Below is a small trained network, with its code and all its weights. Each question gives an input and a class and asks what happens when units are switched off, that is, made to give their printed mean instead of their output.

import numpy as np


def w(rows, s, z=0):
    codes = np.array(rows[::2]) - 128.0
    scale = np.full(codes.shape[1], s)
    scale[-1] = z or s
    return codes * scale


def f(y):
    return y / 2 * (1 + np.tanh(0.7978845608 * (y + 0.044715 * y**3)))


def log_softmax(a):
    a = a - a.max(-1, keepdims=True)
    return a - np.log(np.exp(a).sum(-1, keepdims=True))


def net(x, mask):
    res = np.array(x, float).reshape(1, 4) / 4 @ E
    y = f(res @ A[0][:, :-1].T + A[0][:, -1])
    res = res + np.where(mask, y, B[0][:, -1]) @ B[0][:, :-1]
    return log_softmax(res[-1] @ U[:, :-1].T + U[:, -1])


A, B = {}, {}
E = w([
[195,136,2,165],'x0',
[129,120,154,120],'x1',
[68,36,66,6],'x2',
[89,12,116,244],'x3',
],0.0067)
A[0] = w([
[196,212,65,239,118],'n0',
[104,184,121,110,3],'n1',
[164,100,9,100,187],'n2',
[132,157,174,179,104],'n3',
[118,241,30,119,127],'n4',
[77,102,110,192,54],'n5',
[190,160,133,63,6],'n6',
[148,43,159,181,52],'n7',
[153,151,169,165,60],'n8',
[102,81,83,196,76],'n9',
[37,124,250,126,150],'n10',
[96,74,58,61,38],'n11',
[231,129,156,154,117],'n12',
[103,201,129,195,76],'n13',
[129,210,187,76,95],'n14',
[152,224,95,93,68],'n15',
[186,109,69,154,205],'n16',
[98,143,52,181,157],'n17',
[123,70,100,77,128],'n18',
[131,194,153,64,65],'n19',
[102,68,161,224,67],'n20',
],0.011,0.0058)
B[0] = w([
[31,214,93,70,254],'n0',
[42,53,143,78,120],'n1',
[91,238,145,79,247],'n2',
[44,130,29,95,169],'n3',
[138,52,246,36,210],'n4',
[203,36,85,77,158],'n5',
[81,32,115,77,150],'n6',
[105,38,182,18,173],'n7',
[50,119,13,39,146],'n8',
[151,61,179,14,179],'n9',
[34,254,196,159,245],'n10',
[23,157,39,6,197],'n11',
[33,159,66,88,169],'n12',
[50,120,16,4,167],'n13',
[49,53,176,79,194],'n14',
[137,19,213,38,185],'n15',
[142,170,253,120,211],'n16',
[187,118,241,66,183],'n17',
[57,210,74,86,193],'n18',
[104,22,162,56,176],'n19',
[129,64,191,24,207],'n20',
],0.008,0.0074)
U = w([
[92,132,41,107,87],'0',
[143,42,155,114,84],'1',
[129,139,134,130,214],'2',
[128,160,152,134,164],'3',
[197,170,125,179,157],'4',
[247,69,43,230,4],'5',
],0.015,0.013)

Each question gives the input, the list of numbers given to net, and the class t.
The units are the neurons (one row each of A and B). Each row of codes is followed by its name. A weight is (code - 128) times the scale printed after its matrix; where a second scale follows, it is the last column's (A, B and U).
mask holds one flag per neuron, in row order. A switched-off neuron (its flag False) gives its mean, the last column of its row in B, instead of its output. The means were averaged over made-up inputs and are rounded, as every weight is.
A unit's drop is (log p(t) with every unit on - log p(t) with that unit switched off) / (log p(t) with every unit on - log p(t) with every unit switched off).
The circuit of an input: a set's keep is (log p(t) with only the set's units on - log p(t) with every unit switched off) / (log p(t) with every unit on - log p(t) with every unit switched off). Starting from the 12 units with the biggest drops (on a tie, the unit counted first), units are removed one at a time, each time the one whose removal leaves the highest keep (on an exact tie, the one counted first), for as long as the keep stays at least 0.8.
circuit, biggest first: the units of the circuit, biggest drop first
most important unit: the unit with the biggest drop
top k neurons: the k neurons with the biggest drops, biggest first
drop of u: that unit's drop, to one decimal
input [8,-6,3,8], class 1: circuit, biggest first : [n9]
input [2,1,1,5], class 1: circuit, biggest first : [n10, n0]
input [6,-3,5,-5], class 3: top 3 neurons : [n2, n4, n16]
input [3,-6,-6,-5], class 0: top 2 neurons : [n0, n13]
input [8,5,5,-1], class 3: circuit, biggest first : [n16, n2]
input [7,5,-7,6], class 0: top 3 neurons : [n0, n13, n12]
input [3,1,3,5], class 1: top 2 neurons : [n10, n0]
input [8,-6,0,4], class 3: circuit, biggest first : [n2, n16]
input [4,-8,-5,-8], class 1: circuit, biggest first : [n4, n15]
input [6,-4,5,-5], class 3: top 2 neurons : [n2, n4]
input [-8,-6,-8,6], class 0: circuit, biggest first : [n3, n13]
input [-1,2,-1,5], class 1: circuit, biggest first : [n2, n0]
input [3,-4,-4,5], class 1: top 3 neurons : [n10, n9, n20]
input [-8,7,2,6], class 3: most important unit : n10
input [5,-1,-6,-4], class 0: top 4 neurons : [n0, n13, n12, n10]
input [6,-5,-8,-7], class 0: top 3 neurons : [n0, n13, n12]
input [1,-7,-8,7], class 0: top 3 neurons : [n0, n13, n3]
input [7,6,-8,7], class 0: top 3 neurons : [n0, n13, n12]
input [1,-4,-3,-6], class 1: drop of n15 : 0.1
input [-7,1,4,2], class 3: circuit, biggest first : [n10]
